Each row has a class, written after it.
[-10  38  17  19   8  -4  12  20   7 -23 -13   2 -17 -13  14 -30  -8  -3
 -13  -7 -23  22   3  43   3  26   7  -6 -36 -10  18 -24   1  -5  -5  -1
  11   6   2]
K_455
[ 10  15  34   3  -8  -7 -24  -6  11 -23   0 -13  -4  24  12 -34   2  11
  13  12  -7  38   1   2  -8  -4 -15  -5 -41 -21  11 -20   8  19   0   4
 -23   6  16]
K_933
[ -2  31  26   5   9   5  20   8  -7 -21   4 -24 -20 -11   7 -26  -3  22
  -7   3   8  34  10  28   3  11 -10 -10  -5  -6  15 -37 -15  10   5  32
  28   3  35]
K_455
[  6   9  12  22  25   7  10 -18  13 -18  -2  -4 -26 -10   8 -26   2  18
  -5 -10  18  17  13  18  -4  20 -14  -6   7  -4  -5 -12  -9   9   9  16
  23  17  12]
K_455
[-13  33  11   8  15  19  17  34   3 -18   9 -11 -18   4  18 -25   6  22
 -12  -6 -18  -5  28  42   4  35   7 -16 -30 -19  11 -26   4  13   6 -16
  30  24  12]
K_122
[ -9  15  12   9  20  -2  25  32   0 -19   7  -2 -15 -13  17  -5   4  26
 -14 -10  -3   7  12  39   0  23  -4  -1  -5 -38   3  -5  -8   4  10  12
  19  23  -4]
K_237
[-12  38   9  11   0  -6   4   8   4 -28  11 -13 -20  -3  16  -4 -17  30
 -23  -1   1  12  -6  44  -5  15  -3  -5 -10 -21  -3 -15   2  14 -11   8
   0  15  22]
K_319
[ -6  17   6  21  23   2  -1   8  31  -8  -4 -21 -13  -2  22 -35 -18  35
   8   5  38  11  12  45   6  14  -6  -7 -16 -12  -2   0  -7  27  14   0
  10  10 -21]
K_122
[  1  29  26  19   4 -11 -26  -4  29 -25  13  -4 -12  20  25 -34  -8  -3
  12  12 -15   1   8  32 -12   0 -11  -6 -41  -7   9 -12  12   2  -8   0
 -18  14  -3]
K_319
[  1  10  25  22  15   1   6   6  10 -34 -11   0 -17  11  10 -37  14  32
   3  -6   3  16  21  20  14  24   5   2 -27 -12   5 -24   3  13   6   1
  23  47 -11]
K_237
[ -8  37  23  18  29  -1  15  10   2  -8  -3 -12 -24  -8  16 -38  -7  30
   1   0  -3  36  18  28  11  22  -4 -11 -10 -29  14 -30 -11  16  21  16
  39  13  20]
K_455
[ -9 -32  49   0  19   5  16  54  -6  30  18 -47 -12 -41   5 -12 -11   1
 -24  46 -23  51  -1  27  16   8  -6 -11 -10 -41  29 -15   9  -9  10  13
   1 -43  -1]
K_279
[  5 -11  17  -2   1   5  33  39 -15   3  13  20   1 -39  -8   5  31  12
 -16 -19 -14 -10  13 -11   1   5  -4 -15 -28 -21   8   9  -1 -10  16 -11
   8  15  29]
K_279
[ 14 -14  44   4   3   4  11  56   8  -2   5 -14 -30   0  19 -10  -2  15
 -31  14 -65  60   1  30  14  29  11 -16 -26 -61  38 -23  21 -18  -2   4
   9 -30 -36]
K_455
[ 18 -43  57  -9  12  12   6  30 -30   0   2 -11 -14 -16   8 -22  -5  -5
 -22  10 -25  61  -9   1  26  -3  -6  15 -31 -13  38 -27   9   4  21   4
  12 -41   0]
K_237
[ -3  34   5   1   5   0  13   8  -2 -19  -8 -15  -9   6  15 -16 -15  27
  -6   0  21  -1  11  34   7  25   0  -8  16 -34  -4 -13  -9  16  -2  -6
  21  22   4]
K_237
[ -6  28   6   7  -4 -13 -15  15  25 -41  -2   9 -11   9  -6 -14   7  25
 -10  -3  -8  23 -11  37 -11  35  11  -4 -30 -24   3 -12  27   4 -16 -12
 -11  14   8]
K_933
[  3  11  23   1  -1   4 -24 -17  12  -9  15 -17   3   8  19 -24 -21   3
  13  14  36   5   9  25  -4  -5 -24  -3 -32 -12  12   2   8  21   7   7
  -5   5 -18]
K_122
[  3  15  34  20  20  -1   3   7  12 -15  10 -16 -17   6   6 -29  15  25
  -8   6  -4  17   6  35  -3  17 -16   6 -20 -25  19 -17 -10  10   0   6
  12  17   9]
K_797
[-10  22  24  -2  24   0  10  30  -4 -11  26 -10  -6  -4  13 -13  -9  11
 -23  -4  -3   8  10  48   0  20  -8  -9 -44  -9  34 -30   6  21   9  13
  29   1   7]
K_797
[-13 -56  31   8  42  14  12  36  -1  43  22 -31 -18 -28  29   9 -13  -5
  -4  29  -6  23  -1   8  28  13 -10  11 -32   5  18   9  -4  11  27   8
  35 -18 -50]
K_797
[ 11 -35  19   9  38  20  10  50  25  36  30 -28 -13 -12  24  -1 -10  30
 -20   5   5 -11  13  35  20  12  -7 -12 -50   8  29  -3   6  20  12 -13
  25 -25 -21]
K_797
[ 23  16  24  11   7  -1   6  -4  10 -15   1   3 -23  -6   4 -19   6  23
   7 -16  10   4   8   9  -8  21  -5  -2  -5 -30  13 -20  12   4   5  21
  25  35 -15]
K_285
[ 11  15   8   8   0   8   5 -19  17 -13  -2 -15 -17 -14  12 -11  -1  20
  18  -1  16   7   2  15  -8  11  -7 -14  16 -16  -6   6 -14 -11   0  22
   9   3 -22]
K_285
[  6   6   9   4  11   7   9   0  18 -22  -2 -12 -16   1   5 -15   7   6
   9  -5  -4  20   9  -2  -6  21 -11   3 -35   8   1 -17  -2   7  10  -1
  29  22   7]
K_237
[  1  17  10  26  26  -7  -2  22  31 -13  -8  11 -26   4  13 -17  17  15
  -3 -15  10  -6   0  32  -5  29  15 -20 -14   3   7 -30  19  27  -3  -2
  11  21 -22]
K_279
[ -12  -14   41    5   -6   -7   22   56   -5   19   26  -31  -23   -7
  -15   -4    0   21  -53   36 -104   58   -4    3   21   -4   18    4
  -42  -28   28  -37   25   -8    5    9  -13  -17    6]
K_319
[ -4  14  19  17  13 -17  -4  12  15 -24 -14   7  -9  -3   6 -33  -2  21
  14  -8  21  14   8  20   9  14   6  -4 -29  -7   8 -20   7  16   7   0
   5  33 -18]
K_285
[ 26  21  20   7  10   4 -12 -24  17 -12   6  -7  -7  15  20 -31 -12   6
  10   4  33  33  10  15  -5   4 -27   2 -44 -15  13 -16  -4  17  11   8
  18  -9   8]
K_455
[-12 -18  19  -5   5  42  23  29 -16  12   6 -28 -25  -6  33   9 -27  -1
 -39 -18 -38  36  -8  14  18  23   4 -13 -21 -23   9   7   1   2   7  -5
  -3 -22  -6]
K_237
[ 24   0  23   6  13  -2  -8 -17   1 -27   4   2 -20  -5   1 -29  17  13
   6  -8   4  20   8   4  -8  10 -34   9 -24 -10   8 -23   3   0   0  19
  20  22  25]
K_933
[  5  30  15  15   2  -5 -10  21  19 -15  -9 -21 -18  28  13 -33   7  29
 -13  11  -6  20   3  40   0  13  12 -26 -13  -1  14 -50  14  20 -11   7
  -7  12  12]
K_455
[  2  -9  27  -6  10  17  16  49 -26  11  -6 -25 -17 -12   6 -18 -22  32
 -33  18 -37  44  25  15  30   6  12  -9 -15 -32  18 -34   5  11  24  -2
  18 -24  -1]
K_455
[  9  28  23  -6   1 -10  -1 -12   8 -34  11   2 -21  15  -3 -21  -7   5
   5  -6  13   8  11  19  -2  16 -21  -5  -8 -10   0 -19   0  10 -14  23
  12  10   1]
K_933
[-13 -37  19   4  19  30  18  76 -11   6   2 -22 -20 -21  17 -12 -19  15
 -37  -6 -13  50  12  23  22  16  13   8 -48 -13  24  -6  -3  13  16 -11
  11 -15 -10]
K_279
[ -5   5   0  14  13   1  14  13  21 -18   0 -14   8  16  -5 -19  28  47
   7  22  32  17  23  15   5  12  12  -5 -15  -3  -2 -30  -2   9   7   0
  16  46  13]
K_319
[  4   0  33   8  11  -5  -1  25  -1 -17   0 -19 -11   6   1 -32   8  13
   1  13   1  43  11   7  12   5 -18   3 -39 -20  19 -45   8   7   1   9
  15  19  11]
K_319
[  8  10  18   5  -1  -6   0  20  14 -24   0 -12   0   8  10 -21   2  15
   9  17  27  20  18  28  -8  -2  -8  15 -25 -19   9  -8 -13  11   5   4
   2  16 -13]
K_122
[ 13 -33  66   4   0  -1   8  29 -43  -9  -4  -4  -4 -21   8 -18  13  13
 -21  17 -36  49   1   4  32 -11   0  10  -9 -30  37 -18 -10  -9   5  12
   4 -25  -3]
K_797
[ -8  19  17  30  20 -21  -5  23  29 -16 -11  -4 -14   7   9 -32   5  34
 -10  12  -5  18  13  52   8  20   8 -13 -18 -11  12 -29   5   9 -11  -5
   0  13   7]
K_455
[  1  36  28   9   8  -8  -2  14  13 -22  10 -13  -4  11  15 -39  -8  37
  -1   8   7  13  26  39  -1   7   4 -26 -19 -31  21 -30   5  20   2  17
   7  14  19]
K_279
[-21  35  15  15  22   2   4   1  12 -20   3 -15 -15  -1  -2 -22 -11  14
 -11  -4  29  -2  16  53   3  40  -7  -8  -5 -13   3 -19   3  22 -14  -1
  30  16  10]
K_237
[  0 -10  20 -12 -23  20 -11  -3 -23   0  11   9  22 -17   4   8 -25 -17
   2  -9   5  -2   4  -6  13 -25 -10  17 -46   4   8  41  -4 -12   1  -6
 -24 -32  14]
K_237
[ 17  29  19  11   5 -16 -14 -28  17 -38 -20  21  -6  22   0 -40  19  12
  24  -7   8  22   3  -2  -5  13   5 -16   6 -10   1 -29  10   5  -3   2
  -2  21  27]
K_933
[-17 -17  19  20   4 -10 -14  38  19  32  -2 -15  -5 -11  12 -13 -12   2
 -24  18 -30  58 -22  26  16   6  24 -10 -57  -2  29  -4  16   9  -1  -6
 -20 -41 -22]
K_285
[-13  12  12  16  18   0  -1  20  17   0  14 -27 -16   9  10 -27   2  23
  -8  17  -7  11  15  35   4  13  -4  -6 -24  -4   9 -23   5  23   6   4
  14  14   0]
K_122
[ 23 -28  32   1   6   6  -2  48  17  12   4 -19 -17 -19 -14  -5   3  21
 -21  12   5  62   9  20  18  -3  -5  -5 -47  -7  30 -27  12 -11  -1   8
   7 -28  -2]
K_122
[-27  32  -4   7  -4  -6   8  22   2 -19   5  -2   6   7   6  -1  -9  20
 -25   6   8  -5   4  51  -2  29  14   0  -8 -28  12  -4   2  14 -13 -17
   2  16   1]
K_455
[  9 -35  24   3   2  11  -7  48  11   8   7 -21   0  20  23  -5  -1  -4
  -9  23 -24  55  -2 -18  14  -9  16   2 -74   3  24 -37  29  20  15 -11
 -12 -15 -29]
K_319
[ 22 -64  43  -7   9  16  -8  22 -14  13  -4 -16   4 -16  11 -21 -27  -8
  -2   3  25  63  19  -4  27 -20 -25  12 -39 -22  39   6  -7  -5  16  27
  13 -33 -50]
K_237
[ -9 -41  -4  34  21   3   1  72   3  22 -16  32  18  -9   2   7  36  30
  -9 -11  12 -19  26  -1   8   7  38   5  -2 -30   6  13  22  21  18 -21
  -8  27 -32]
K_455
[ -9 -18  44   1  10  24  11  49 -21  21   2 -23 -29  -1  23 -22  -9   1
 -27  10 -73  50 -12  20  27  21  11   2 -37 -27  38  -4  -1  -6  16   4
  15 -28 -25]
K_797
[ -2  37  13  12  18  -7  -8  13  19 -17  13 -28 -15   3  21 -21 -13  42
   2  17  24  29  17  37  -5   6  -9  -3 -24 -25   3 -29  -3  38  16   4
  19  11  21]
K_122
[  0 -18  43  21   1 -16  16  50 -20   4 -11 -15 -11 -27   9 -10  17  14
  -9  22 -38  80  -3  -5  25 -13   1  12  -9 -41  22 -22 -17 -16   2  31
  -1 -22  11]
K_455
[-32 -40   7   7  34   4   9  87   7  30   6 -15 -11  -4   4  14  -1   1
 -25   9 -29  36  19  16  10  24  18  -7 -31 -21   0 -12  20   6  12  -9
  -7  -1  -5]
K_285
[-12  -8  43  18  22  13   7  48  -4  24   3  -3 -24   0  23   1   5  22
 -20  -1 -33  76 -12  23  36  -2  16  -8 -47 -31  32 -27   4  -2  11  19
 -10 -26  -9]
K_319
[ -2 -34  35  18  35  23  14  54   0  39  11 -24 -30 -28  17 -13 -17   9
 -36  -7 -17  33  13  24  23   1  -8 -13 -38 -20  18 -11   8  13  15  20
  -5 -26 -24]
K_279
[-18 -17  20  -6  -2  -4   6  58  -8  21  25 -46 -11   0  18  -4 -27  24
 -18  50 -55  38  13   8  31 -19  15  -1  -8 -29  15 -20   7   5  21   9
  -9 -13 -32]
K_122
[-16  17  14   0  14   0   2  15 -11 -15   5  -2  -8 -15   0  -7  -3   1
 -15   4  10  12  -2  35  -5  23  -6   0   2 -38  12 -16   8  10   2   0
   9   2  -5]
K_279
[  9 -25  36   2  -7   0  -8  25  12  -8   8 -15  -6  -1  15 -12  -2  16
 -10  25 -27  43  -6  -6  12   7  15 -13 -42 -12   4  -2  27  16  17 -14
  -9 -19  -9]
K_237
[ -5 -11  29  14   3  11  14  49  -5  13  20 -43 -31 -14  33 -20 -17  24
 -47  25 -70  56  -2  19  32  -9  17 -29 -35  -3  13 -36  10  -5   7  12
 -14 -28   8]
K_319
[ -7   0   5  18  -9  13   9  41  -5   0  -3   0 -14 -10  17  -4   7   1
 -38 -10 -67  24  -2   5  15   8  22 -15 -42   6   7 -11   3   1  -8 -26
 -11 -38   7]
K_455
[  1  36  38   8   7 -12   5  12   4 -17  19 -30 -15 -20  22 -23 -28  26
 -21   5 -24  11   5  51  -4  10 -14 -26 -14 -35  25 -21   5   5  -3  27
   5  -4  12]
K_797
[   3  -13   45   -2  -19   -5    8   37  -26    2   -6   -9  -29    7
  -16  -22   11   -6  -29    8 -114   38   -9  -26   18    0   17   -7
    1  -20    8  -26   23    2    4   15  -12  -36   -8]
K_237
[ -6 -15  24 -11   6   9   6  62   0  10  22 -37  14  -7  12  -6 -26   9
 -22  28  24  21  25  19  11  -8  -4 -10 -59 -15   9 -16  10  27  10 -18
 -21 -14  19]
K_279
[  1 -28  16   0  -1  27  19  43 -28  -9  17  11 -30 -12  16  17  18  16
 -44 -27 -48  33 -20  -7  -2  29  19  15 -26 -35  12  -1  22   5  22  -4
   4  17  -6]
K_285
[-15  25  25   8   1 -10  -7  23   6 -22   0 -23  -9  12   6 -37  -2   9
  -5  27 -37  16   7  37  -6  15  12  -5  -8 -26  13 -32  12   6  -2  -3
 -15   5  -6]
K_285
[-18  35   3   2  -1  -6   2  18  12 -29   4 -11 -19  -4  19 -17  -9  -3
 -18   4 -27   5   1  47 -13  32  -1 -22 -26  -7  -1 -12   6  -4 -14  -6
  -6  15   4]
K_933
[ 15 -38  36  -4  -4  13 -11  39 -15   8  19 -34 -20  -1  20  -2   5  24
 -38  28 -31  67 -43  19  19  -2  -1  24 -34 -30  39 -22  16   6   8  -7
  -9 -41  -6]
K_237
[ 13  -2  19   9  21  17   3   3  14 -29 -10 -10 -12   6  12 -24  11  15
   7  -9  43  23  13  20   1  26  -6  -5 -25   3   4 -26   4  16   7   6
  28  23  -4]
K_237
[ 13  26  13  18   4  -9   5 -12  17 -31 -17   9  -2  -4  -3 -38  11  20
  -4 -14   8   9   7  35  -3  17   3 -11 -19  -6  15 -25  -2  -3 -13  -5
   3   4   9]
K_285
